B, the same points and some others measured another way; then each row and its match in B:
B (72 x 25):
[[ 172  -19   71 -114  132  273   86 -240 -249  -21   16   57  420 -125
   161 -175 -132  408  -53   25 -275   27  449  214 -318]
 [ 193 -204   -2 -219  102  -13  157 -144  -51  102 -153   13  -71 -127
   217 -256  -96  353  -66  214   98  -39  133  -11  111]
 [-100 -117   54  -41   67  -64   67 -139   74   27   29  -15 -178 -119
   146 -293   66  115 -115   50  148   36 -175  -88  264]
 [ -68   39  150   63 -149 -254  -78  200 -177 -212  -43  190  -36   -7
  -129   40    5 -247    1  -42   13   13  -26   66 -137]
 [ 471 -476   93 -196 -207  466  -85  140  274  193  204  -83 -120 -106
   -28 -157 -167  206   60  316  279  125  183   23  -19]
 [-380  -54  149  128 -116 -526  281 -119 -561 -205 -393  324 -300  -99
    90 -290  180   -1  -82  -48 -266 -227 -211  -29   65]
 [  66  -75  -12   26  -63 -204   78  114  -82 -159    0  157   60  -13
  -119   67 -146 -119    2   36  -77 -113  190   -6 -146]
 [ 172  -42 -135 -171  -64  116  104   98  430 -104  462 -118  339  -17
    21  -30 -224   20  -96   39  160   38  204  -85  -15]
 [ 119 -110  -59 -226  175 -242   98 -136   43  122 -183  -47  -42  -75
   199 -236  -80  223 -190  206  255  -44   36  -51  241]
 [-174   15    5   84  -83 -553   87  126 -154 -211 -144  192  -93   22
  -119    7   -8 -287  -88  -16    3 -155  -78  -54   29]
 [-311  -92  118  271  123 -144   45 -332 -364  -38 -123  156   41  -88
   -31 -255  122   25 -171 -101 -345 -111   20   93  -53]
 [  50 -259   52   19 -113   45   39   63  169  -13  154   26 -244  -93
   -42 -145  -32  -35   14   96  140   11  -92 -117  147]
 [ 262 -120  -28 -118    7   72 -257  197  499   71  317 -161   71   23
  -131   64 -160 -169  -89  134  469  168   58  -27  101]
 [-409  -70  208  364  288  -61 -244 -432 -208  108  -79   35  -73  -89
   -70 -298  267  -64 -252 -137 -131   69 -193  112  145]
 [  10   34  107  -40 -224 -255   93  222 -252 -269  -74  229   41  -24
   -43   16  -66 -119   39  -10  -82  -54   88   64 -221]
 [ 122   -4   70 -244 -355 -387  300  320 -346 -308 -230  292  -32  -38
    94  -28 -130   26   81  114  -54 -160  128   17 -217]
 [  50  -48   98   53    4  148 -172   33  133  -45  256   -7  142  -45
   -99  -17  -48  -82  -43  -28   67  133   84   76  -90]
 [ 126 -187   89  238  123   98 -470   56  205  115  186  -36   55   35
  -388  149  -65 -342  -77   43  173  130  124  111  -80]
 [-224    3   45  165  151 -316  129 -235 -369 -113 -206  194   37  -76
     8 -145   40   18 -119  -70 -287 -159   73   42  -45]
 [ 430 -165   79 -333   59  134 -104   92   99  144  -83  -39  -90 -102
   151 -103 -151  261   30  280  375  150  156   68   42]
 [ 107 -147  141  -46  -16  -69 -142   29 -103   65 -133   55  -73  -46
   -27 -115   -5   13  -69  125  146   62   44  106  -23]
 [-139  -77    0  112  110 -117   29 -202  -20  -19   60   19  143  -40
   -20 -171    4   -5 -196  -26  -87  -59   56   16   29]
 [ 181 -104  114 -173 -395  171  301  185 -247 -289  116  222  163 -117
   109 -120 -153  218  148   41 -262  -48  282   78 -377]
 [-240  133   59   54  235 -208   46 -265 -187  -92  -64   75  131  -86
   136 -205   69   82 -178 -108 -108   -5  -23   47   54]
 [ 173  167 -132 -100  -13 -353   34  236   15 -263   87  108  472   89
  -166  276 -291 -239  -67   -1  -13 -104  410   66 -318]
 [-146 -155  220  395 -102  307 -401   95  229  -69  477   19  -45  -24
  -384   38   94 -422   13 -162    8  204 -114   57  -82]
 [  58 -169   10  -75   37 -104  135  -98  -72   21 -103   59  -65  -85
    99 -203  -51  168  -80  132   24  -72   69  -20   74]
 [ -99 -206   90  110 -145  -22   91   26  -14 -102  111  120 -207  -95
   -53 -160   27  -66   12    9  -47  -39 -105  -81   61]
 [ -76   57  202   77 -180 -326 -335  414   77 -177   27  138 -324   30
  -235  141   83 -521   31  -36  384  161 -323   -2   87]
 [ -17 -339   96  273  248  495 -212 -379  171  232  306 -121   54 -126
  -113 -239   34  125 -123   10 -100  109  112   61   51]
 [  39 -219  107  114 -135  114   53   26 -127 -104   95  154  -51  -91
  -104  -76  -51  -10   69   22 -180  -38  121   26 -160]
 [ -63 -221  107  121  -17  126   -6  -94   33   -4  140   46 -147 -113
   -36 -192   41   24  -25   13  -27   28  -54  -29   73]
 [-138  109 -115  -37  293 -305   86 -262   45  -18    8  -53  293  -22
   121 -160  -54   74 -293  -26   28  -62   93  -17  127]
 [  20   96   75 -136 -175 -289  197  164 -332 -292 -142  246  105  -48
    77  -25  -85   23   27   -1 -127  -84  146   67 -229]
 [-428   -5   88  275   73 -381  119 -292 -396 -127 -166  179   75  -35
   -32 -243  147  -77 -235 -143 -344 -180  -51   45  -27]
 [ 128 -290  130   62  -20   92   71 -105 -333   23 -174  185  -90 -122
   -30 -150  -51  182   50  119 -232  -89  228  102 -173]
 [ 179 -345   38  -82  -56 -184  259  -73 -397   41 -402  213 -218 -109
    71 -202  -99  261   15  256 -146 -231  216   14  -62]
 [  68 -171   39   16 -261  104  242   79 -123 -217  185  173  137  -77
   -44  -72 -137   54   70    9 -281 -111  246   16 -277]
 [ 252 -106 -149 -179  457 -127 -149 -294  217  311 -107 -210  291    6
    71 -126 -173  204 -337  241  305    9  297   60  162]
 [ -72  -87 -105  -50  285 -228  176 -329   -5   82 -102  -32   68  -79
   164 -268  -37  215 -243   78   14 -120   59  -73  221]
 [ -41 -111  119  160  -82  -21  -30   25 -175 -127   44  159   33  -46
  -149  -17  -19 -118    3  -34 -181  -36  120   74 -191]
 [  67 -101   82  124  -84  228 -232  131  279  -72  423  -23  143  -13
  -228   62  -77 -234  -11  -52   84  143   84   45 -115]
 [ -39 -168   36   38 -120 -135  184   25  -84 -128    0  140 -145  -80
    -8 -131  -35  -10    5   45  -72 -110  -11  -77   23]
 [  64 -225  121   -4 -193  -95  169   84 -283 -110 -147  231 -205 -106
    -2 -127  -41   60   79  105 -131 -112   68    4 -104]
 [ 130 -241  135   31   77  209 -311 -101  145  220   94 -107   36  -41
   -84 -166    7   20 -164  125  213  160   58  127   42]
 [ 408 -259  134 -359 -501  -80  280  407 -309 -181 -233  270 -178  -91
    97  -76 -201  199  200  293   32 -103  231   52 -275]
 [  53 -306  131   93  -99  281  113 -106 -128  -25  110  116  -91 -153
     1 -215  -28  176   54   55 -219  -27  126   20 -111]
 [ -71  325   74 -266  -82 -359   -3  215   29 -263   43   47  149  -11
   174  -45   -9  -98 -110  -68  297  136 -125   22   34]
 [ -30  -21  -80  -67   57 -147  150  -59  182  -85  171  -28  110  -49
    78 -133  -91   30 -138   15   81  -47   28 -102  120]
 [-138 -122  162  280    3   93 -206  -34   -1  -55  185   83  -40  -54
  -216  -44   69 -212  -29  -93  -79   75  -38   59  -58]
 [ 447 -269    8 -200 -176  339  -57  309  441   -6  377  -59  -87  -81
   -66   48 -241   13  155  203  338  141  148  -86   -2]
 [ 148  -98   18  -19  128   61 -202  -38  167   91  123  -84  191   -9
   -89  -30  -96  -22 -141   86  170   97  175   86  -23]
 [  53  277  334 -164  -31   24 -238  133 -366 -197 -133  179  127  -97
   134  -30   57   72   54  -80   57  280   49  296 -285]
 [ 240 -136  103  -95  146  314  -56 -279 -263  118  -61   14  448  -97
    92 -195 -123  400 -127  111 -220   43  510  300 -348]
 [ 170 -225   -8 -167  -24    9  155   -1   79   32    9   20 -124 -108
   120 -184 -107  192  -15  184  133  -39   64  -83  117]
 [  94 -150  -27    8  102   45 -201  -14  384  106  266 -146   69   -7
  -116  -47  -75 -120 -155   85  300  105   20  -34  150]
 [   5 -168  -94    1   16 -188 -176   84  565  106  289 -189  -47   58
  -156  -60  -49 -298 -251  111  494   53 -170 -159  347]
 [  54   57   83 -159   33   43 -250   15  270   61  220 -167  274    0
    51 -137  -12  -18 -245   31  364  229   -9  108   61]
 [ -18  -66   15  -62  123  -36    9 -130  110   34   77  -46   34  -75
    90 -198  -12   97 -145   45  137   44  -11  -22  148]
 [ 273 -291   11   50 -194  155 -415  442  762   59  539 -163 -182   65
  -410  203 -145 -513   22  145  615  214 -113 -131  164]
 [  39 -301  138  234  -47  104 -384  143  300   99  233  -27 -287   -4
  -344   29   35 -374  -13   69  297  142 -158  -28  130]
 [ 457 -192 -351 -227 -352 -171  495  344  164 -302  295  102  597   85
  -182  239 -580  -41   16  191 -213 -373  751  -88 -472]
 [-434 -233  398  560   67  209 -279 -303 -383   16  -13  207 -376 -160
  -193 -279  354 -136   -9 -197 -334  106 -286  132    9]
 [ -54    2  108  282  149  102 -427  -35  133   -8  279  -25  271   33
  -327  113   -9 -331 -128 -124    8  154  132  163 -167]
 [ 118 -121  111  -34  -45  207   84  -84 -189  -61   51  108  161 -118
    68 -156  -81  226   19   34 -206    8  264  120 -236]
 [ -97 -152   54  243  -41  107  -51   -3  143 -104  321   54  -13  -51
  -199  -25  -18 -197  -12  -78  -87   14    3  -48  -25]
 [-135  -33  212  175    9   78 -277   46   75  -57  178   45 -158  -73
  -124  -62  125 -216   -8  -91  131  188 -201   34   71]
 [  21 -283   62   63  -13  -38 -199   16  288  150  111  -83 -226  -16
  -132 -145   33 -157 -147  137  337   69 -165  -65  256]
 [-165  -56  211  104 -140   22  100   -4 -268 -205   19  220 -180 -147
    47 -191   98   28   75  -88 -190   13 -102   22  -61]
 [  74   35  -48 -169  117 -111  114 -103   -7  -48   12   -8  259  -55
   150 -130 -117  175 -151   51   38  -17  190   31  -24]
 [  99  -75   41   70  128  163 -117 -131    2   19  154   -2  317  -44
   -89  -40 -107   46 -101    0 -104   46  307  139 -197]
 [  -2 -248  208  101 -145  139  116  -48 -339  -96  -76  232 -220 -158
    16 -207   33  142  126   36 -252  -37   46   47 -136]]
Rows of B count from 0, top down.

[-177 -201  127  110   -6 -117 -416  220 -120  -80 -280  140  -15  203
  129   53  144  291   98  -79  475  334  246  381 -120  160 -373 -190] : 18
[  38   12   29    7  185  -42   50  130   13  -49  -89  172   17   15
   30   16  111  153   31   58  110   98  166  108 -168   12  -53  -69] : 6
[ -69 -162  -40  292  -73  -31 -255  306 -129 -127 -210  -28  -58  205
   13   37  156  141   -2 -238  179  248 -180  402  -31   84 -459 -292] : 66
[ 117   92 -189   -7  139  -50  185   80  -48  -34   13  -81  127   29
 -225   73   11  104 -265  -54  109  -73   -2   53  130  -90   63 -100] : 12
[ 210   19   -6   63   77  -82 -228  161  -82   61  -81    8   79   60
   45   62   14 -145  108 -107    5   44   25   81   -9 -186 -109  -32] : 11
[  -8 -122  102   27  -24 -180 -140  114 -294  -64   10  123  227  433
  156  297   26  148 -265 -229  499  -97  222  240   11   62  -80   48] : 19
[ -30 -144   85  -36  102 -205 -303  105 -300   -9 -123   55  294  317
   54  270  -39  117 -202 -131  482   35  348  264   85  -32  -45    8] : 8
[ 471  440 -108  -54  153  -47 -271  130  119 -155  175 -293  -86  -89
 -218 -151  -17  -59   24 -109  127  -15   24 -289   72 -311  -40  118] : 7
[ 268  -39  -21  179 -213   83  365  -34   93  296  140  244 -105  101
  443  -57   43 -341  256  114 -409 -167 -263 -111  -17  -80  120   99] : 62
[ -74  -63  -67 -229    3 -260  -61  -58 -253   94  -46   66  330  228
 -124  350  -45  344 -405 -119  772 -179  491  192  181  101  124  -37] : 38
[ 172  263  -33 -118  385   25  532   40  163 -161  156  168    8 -103
 -104  -75  103  209 -155  211  -45  -89  178 -185 -213  -45  261   94] : 24
[ 409  233 -124 -125  139 -103  157   29  -34  133  153   19  182  -39
  -94  166  -40 -188  -88 -117  -46 -332   43 -158   19 -266  205   91] : 55
[ 348   89  162 -122   72 -183 -133    1 -189  108  182  155  248  282
  273  246  -84 -216  -31 -115  204 -282  304 -137  -24 -226  197  332] : 1
[ -81 -100 -123   24 -153 -123  -84   74 -119   60 -116   21   58  155
  -62  147   78  286 -166 -149  503   14  116  277  112  152 -170 -220] : 44
[ 248  127   34   13   82  -16  150   91   87   47   74  213  -51   -7
  157   -6  107  -52  150   17  -70  -87   42  -83 -215  -70   16   59] : 40
[ 221  112 -129  -77  -66  -48  221 -113   34  166  175   -3   46   80
   51    6  -56  -27 -105  101  122 -195   92 -170  211  -90  258  124] : 4
[ 260  245   36 -164 -205  -96   95 -143   91   40  346  122  -98  204
  222   12   30  191  -63    1  538 -273  296 -292    2   78  170  281] : 53
[ 302   80   69  -87  153  -75  465  -27  -87  147  216  351  228  160
  251  243    2 -200  -94   12 -157 -408  111 -133 -160 -143  348  241] : 20
[ 170   13  -32  116   83   26   -3   93   55   42  -33   -1  -45   27
   99 -124    9 -121  133  120 -164  133  -49   -7   46 -148   -2    4] : 27
[  77   39   69  114  259   71  332  117   76 -146   51  191  -39   91
  150 -111  115   64   -1  195 -172   99   18  -12 -188  -21   68   71] : 14
[ 232   63   43   31  166  -12   32   74   27   51   21   96   31   42
  149  -42   -1 -156  124  116 -148   27   78  -70  -46 -189   92  108] : 42
[ -68   34 -254   86  -73   36  304   63  131  -42  -43  -13 -146  -38
 -172 -101  161  368 -150   45  207   78  -87  134   52  196 -110 -274] : 63
[ 115  -22   92  -46  -60  -54  159  -58   19  162   82  285    8  149
  325   47   44   18   88  127  154 -107  229  -57  -76   39  152  145] : 35
[  10   31    0  111 -152   -2 -186   51   88 -123   44  -70 -219  197
  122 -204   75  278   21   74  431  228  110   12   97  121 -169    7] : 64
[ 137   76 -219 -104   55   -1  759  -98   78  231  113  250  102  -89
  -47  118   66   61 -187  127 -118 -342   -7  -57  -13   30  336  -66] : 17
[ -84 -149   50   94   -7 -152 -544  185 -193  -71 -226  -66   67  241
    8   73   32  206  -26 -136  517  293  230  332   93   31 -315 -145] : 54
[ 417  333  -60 -138  -10  -37  252  -71  136   80  321   95  -45    1
   88   -6   21  -52    4   10   82 -323   95 -350  -52 -129  235  229] : 70
[  40 -143  255 -129   87 -201 -119   38 -192  190 -104  453  235  214
  360  303   40   12  116  -14  306  -92  476  155 -242   11   66  118] : 36
[  91   13 -198  -37  250 -127  -82  179 -140   59 -217  -95  243  -97
 -345  175   -4   26 -157 -136   80   31   65  231  106 -182  -57 -265] : 56
[ 441  275  -26  -53  222  -43  -18   44   29  -11  188  -92   78   17
   -4  -38  -81 -240    8   28 -114 -113   70 -277   57 -354  196  239] : 48
[ 239  131   -6  -51   69  -90 -147   87   -1   42   14   33   29   13
   13   39   24  -21   78  -62  164  -31  148  -39  -37 -135  -29   33] : 21
